Below is a small trained network, with its code and all its weights. Each question gives an input and a target symbol and asks what happens when units are switched off, that is, made to give their printed mean instead of their output.

import numpy as np


def w(rows, s, z=0):
    codes = np.array(rows[::2]) - 128.0
    scale = np.full(codes.shape[1], s)
    scale[-1] = z or s
    return codes * scale


def softmax(a):
    e = np.exp(a - a.max(-1, keepdims=True))
    return e / e.sum(-1, keepdims=True)


def log_softmax(a):
    a = a - a.max(-1, keepdims=True)
    return a - np.log(np.exp(a).sum(-1, keepdims=True))


def net(x, mask):
    ids = ['ΓΘΛΞΣΨαδεζηπτφω'.index(c) for c in x.split()]
    T = len(ids)
    res = E[ids] + P[:T]
    u = 0
    for l in range(3):
        r = res
        for j in range(2):
            rows = slice(2 * j, 2 * j + 2)
            q, k, v = (r @ M[l][rows].T for M in (Q, K, V))
            z = softmax(np.where(np.tri(T) > 0, q @ k.T / 2**0.5, -1e9)) @ v
            o = O[l][rows]
            res = res + np.where(mask[u + j], z, o[:, -1]) @ o[:, :-1]
        u += 2
    return log_softmax(res[-1] @ U[:, :-1].T + U[:, -1])


Q, K, V, O = {}, {}, {}, {}
E = w([
[77,145,112,163,144,100],'Γ',
[102,150,159,103,131,102],'Θ',
[149,156,150,77,96,169],'Λ',
[91,148,151,150,88,125],'Ξ',
[117,184,131,110,124,179],'Σ',
[140,122,106,119,105,146],'Ψ',
[131,138,61,114,122,185],'α',
[65,182,161,167,120,115],'δ',
[131,189,173,126,117,135],'ε',
[114,92,88,109,119,123],'ζ',
[59,155,123,124,151,131],'η',
[105,121,73,76,150,158],'π',
[98,85,104,111,115,216],'τ',
[54,198,187,3,188,129],'φ',
[75,52,73,126,146,127],'ω',
],0.015)
P = w([
[165,113,150,151,130,107],'0',
[86,175,113,94,43,107],'1',
[94,134,89,179,177,160],'2',
[67,141,98,89,25,135],'3',
[72,113,97,201,217,189],'4',
[36,120,85,85,15,165],'5',
[77,87,131,199,254,226],'6',
[51,146,88,101,11,153],'7',
],0.017)
Q[0] = w([
[210,87,242,163,248,135],'L0H0',
[91,202,91,147,181,213],'L0H0',
[119,116,131,123,139,148],'L0H1',
[88,101,120,94,78,119],'L0H1',
],0.012)
K[0] = w([
[29,176,100,184,135,181],'L0H0',
[58,4,59,90,137,147],'L0H0',
[105,108,153,97,124,146],'L0H1',
[225,84,150,120,143,108],'L0H1',
],0.013)
V[0] = w([
[239,234,142,220,50,253],'L0H0',
[79,83,165,190,92,135],'L0H0',
[193,99,168,40,30,106],'L0H1',
[125,224,138,47,132,209],'L0H1',
],0.012)
O[0] = w([
[122,222,97,116,157,214,1],'L0H0',
[95,179,154,100,64,140,188],'L0H0',
[65,160,117,249,91,107,81],'L0H1',
[48,92,96,106,178,105,245],'L0H1',
],0.013,0.0029)
Q[1] = w([
[166,96,158,2,43,73],'L1H0',
[170,62,177,102,196,212],'L1H0',
[137,77,52,90,80,203],'L1H1',
[152,112,176,208,180,159],'L1H1',
],0.0077)
K[1] = w([
[254,169,84,184,255,78],'L1H0',
[39,75,182,86,212,157],'L1H0',
[201,98,162,123,178,169],'L1H1',
[92,83,125,56,158,128],'L1H1',
],0.0057)
V[1] = w([
[181,110,127,178,109,175],'L1H0',
[172,122,125,159,170,132],'L1H0',
[138,128,152,255,131,121],'L1H1',
[85,126,57,114,60,106],'L1H1',
],0.014)
O[1] = w([
[169,92,66,159,83,150,45],'L1H0',
[102,113,50,174,116,134,10],'L1H0',
[122,121,161,175,98,96,65],'L1H1',
[137,58,2,133,118,197,254],'L1H1',
],0.011,0.0051)
Q[2] = w([
[118,41,120,183,244,200],'L2H0',
[181,98,190,211,230,156],'L2H0',
[149,192,134,119,30,80],'L2H1',
[106,167,45,98,108,118],'L2H1',
],0.011)
K[2] = w([
[70,20,208,136,113,254],'L2H0',
[18,99,176,13,110,201],'L2H0',
[203,207,132,194,82,9],'L2H1',
[134,194,66,86,30,107],'L2H1',
],0.0074)
V[2] = w([
[196,101,114,208,252,77],'L2H0',
[141,100,33,154,114,159],'L2H0',
[191,114,102,91,121,130],'L2H1',
[217,127,155,185,153,131],'L2H1',
],0.013)
O[2] = w([
[251,240,163,205,188,170,154],'L2H0',
[59,105,183,188,151,118,162],'L2H0',
[126,90,206,92,112,187,110],'L2H1',
[95,101,123,100,168,201,5],'L2H1',
],0.011,0.015)
U = w([
[160,118,154,112,85,70,115],'Γ',
[160,155,158,187,40,60,144],'Θ',
[70,155,69,189,108,95,1],'Λ',
[82,125,166,150,46,64,93],'Ξ',
[74,179,97,120,143,143,94],'Σ',
[94,93,64,189,128,150,103],'Ψ',
[42,136,112,139,201,190,79],'α',
[114,131,146,92,145,130,199],'δ',
[129,121,3,156,131,140,125],'ε',
[132,73,138,142,118,128,211],'ζ',
[129,99,95,95,134,93,140],'η',
[90,151,254,135,215,89,191],'π',
[42,56,50,123,191,138,142],'τ',
[94,180,141,110,130,35,36],'φ',
[163,12,166,148,110,17,106],'ω',
],0.0092,0.0081)

Each question gives the input, a string of symbols that net reads in full, and the target symbol t.
The units are the heads (2 rows each of Q, K, V and O). Each row of codes is followed by its name. A weight is (code - 128) times the scale printed after its matrix; where a second scale follows, it is the last column's (O and U).
mask holds one flag per head, layer by layer. A switched-off head (its flag False) gives its mean, the last column of its rows in O, instead of its output. The means were averaged over made-up inputs and are rounded, as every weight is.
A unit's drop is (log p(t) with every unit on - log p(t) with that unit switched off) / (log p(t) with every unit on - log p(t) with every unit switched off).
The circuit of an input: a set's keep is (log p(t) with only the set's units on - log p(t) with every unit switched off) / (log p(t) with every unit on - log p(t) with every unit switched off). Starting from all 6 units, units are removed one at a time, each time the one whose removal leaves the highest keep (on an exact tie, the one counted first), for as long as the keep stays at least 0.8.
units of the circuit, in order: the units of the circuit, biggest drop first
most important unit: the unit with the biggest drop
which heads matter: for each layer, one digit per head in row order, 1 if its drop is at least 0.15 and else 0, layers parted by /
input φ τ π ω π Γ α η, target ω: most important unit => L0H0
input α Γ η π η δ τ Ξ, target π: which heads matter => 10 / 10 / 10
input Σ τ Θ τ π α τ τ, target φ: which heads matter => 11 / 11 / 01
input ζ Ψ τ τ, target Ψ: which heads matter => 01 / 11 / 01
input π Ψ π π α, target π: units of the circuit, in order => L2H0, L0H0
input π π Ξ π π π π ζ, target Θ: units of the circuit, in order => L2H0, L0H0, L2H1
input Ξ π τ π η δ π π, target τ: which heads matter => 11 / 11 / 11
input τ π π π Θ α Ψ Σ, target Ξ: which heads matter => 10 / 00 / 11
input α ω π Ψ Ξ π π Λ, target π: units of the circuit, in order => L1H0, L0H0, L2H0
input Γ Ψ τ π τ Σ, target δ: units of the circuit, in order => L0H1, L2H1
input δ π Θ π Ξ ε π α, target η: units of the circuit, in order => L2H0, L1H1, L0H1, L0H0
input τ Θ φ, target φ: units of the circuit, in order => L2H1, L0H1
input η π τ Ψ, target Γ: which heads matter => 01 / 01 / 11
input ω π π π Θ π, target ζ: most important unit => L0H1
input Ξ τ α τ Θ π Θ π, target τ: which heads matter => 11 / 10 / 11
input η τ π π φ Σ ω Γ, target Γ: units of the circuit, in order => L0H1, L2H1, L2H0
input π π π τ ω τ π Θ, target Θ: units of the circuit, in order => L2H0, L2H1, L0H0
input Θ Θ π π π π, target ε: units of the circuit, in order => L2H1, L1H1, L0H1, L2H0
input Θ η π τ Λ Ψ Θ π, target ε: units of the circuit, in order => L0H1, L1H1, L2H1, L2H0
input Θ π π Ψ τ Λ, target ε: most important unit => L1H1
input α τ Ξ ω α Θ, target π: units of the circuit, in order => L0H0, L1H0, L2H0
input π η π Ξ Ψ, target π: which heads matter => 10 / 00 / 10
input α π φ, target φ: units of the circuit, in order => L1H0, L2H1, L2H0
